Below are the code and all the weights of a small trained network. Each question names an input and a class and asks about switching units off, where a switched-off unit gives its printed mean instead of its output.

import numpy as np


def w(rows, s, z=0):
    codes = np.array(rows[::2]) - 128.0
    scale = np.full(codes.shape[1], s)
    scale[-1] = z or s
    return codes * scale


def f(y):
    return y / 2 * (1 + np.tanh(0.7978845608 * (y + 0.044715 * y**3)))


def log_softmax(a):
    a = a - a.max(-1, keepdims=True)
    return a - np.log(np.exp(a).sum(-1, keepdims=True))


def net(x, mask):
    res = np.array(x, float).reshape(1, 2) / 4 @ E
    y = f(res @ A[0][:, :-1].T + A[0][:, -1])
    res = res + np.where(mask, y, B[0][:, -1]) @ B[0][:, :-1]
    return log_softmax(res[-1] @ U[:, :-1].T + U[:, -1])


A, B = {}, {}
E = w([
[101,156,6],'x0',
[40,194,115],'x1',
],0.014)
A[0] = w([
[124,135,170,245],'neuron 0',
[27,148,149,90],'neuron 1',
[185,124,136,139],'neuron 2',
[154,159,73,225],'neuron 3',
[73,194,165,153],'neuron 4',
[249,116,115,115],'neuron 5',
[46,198,192,119],'neuron 6',
[110,141,240,97],'neuron 7',
],0.014,0.012)
B[0] = w([
[131,189,215,238],'neuron 0',
[165,69,75,185],'neuron 1',
[127,106,143,174],'neuron 2',
[30,147,183,245],'neuron 3',
[114,86,176,204],'neuron 4',
[107,33,132,215],'neuron 5',
[158,63,133,211],'neuron 6',
[3,136,28,214],'neuron 7',
],0.026,0.012)
U = w([
[154,2,132,93],'0',
[33,150,39,131],'1',
[131,173,196,254],'2',
[231,221,100,62],'3',
],0.0098,0.0049)

Each question gives the input, the list of numbers given to net, and the class t.
The units are the neurons (one row each of A and B). Each row of codes is followed by its name. A weight is (code - 128) times the scale printed after its matrix; where a second scale follows, it is the last column's (A, B and U).
mask holds one flag per neuron, in row order. A switched-off neuron (its flag False) gives its mean, the last column of its row in B, instead of its output. The means were averaged over made-up inputs and are rounded, as every weight is.
A unit's drop is (log p(t) with every unit on - log p(t) with that unit switched off) / (log p(t) with every unit on - log p(t) with every unit switched off).
The circuit of an input: a set's keep is (log p(t) with only the set's units on - log p(t) with every unit switched off) / (log p(t) with every unit on - log p(t) with every unit switched off). Starting from all 8 units, units are removed one at a time, each time the one whose removal leaves the highest keep (on an exact tie, the one counted first), for as long as the keep stays at least 0.8.
units of the circuit, in order: the units of the circuit, biggest drop first
unit that matters most: the unit with the biggest drop
k most important neurons: the k neurons with the biggest drops, biggest first
drop when u is switched off: that unit's drop, to one decimal
input [1,-3], class 2: 3 most important neurons	neuron 7; neuron 6; neuron 1
input [-1,3], class 2: units of the circuit, in order	neuron 5; neuron 7
input [2,2], class 2: units of the circuit, in order	neuron 7; neuron 5
input [-3,-2], class 2: 2 most important neurons	neuron 0; neuron 1
input [-3,2], class 2: unit that matters most	neuron 0
input [-6,7], class 0: 2 most important neurons	neuron 6; neuron 4
input [-7,5], class 1: 2 most important neurons	neuron 7; neuron 5
input [0,-2], class 2: units of the circuit, in order	neuron 7; neuron 6
input [6,6], class 0: 2 most important neurons	neuron 7; neuron 1
input [7,8], class 0: drop when neuron 1 is switched off	0.1
input [1,6], class 0: drop when neuron 7 is switched off	0.0
input [-4,-2], class 1: drop when neuron 4 is switched off	0.1
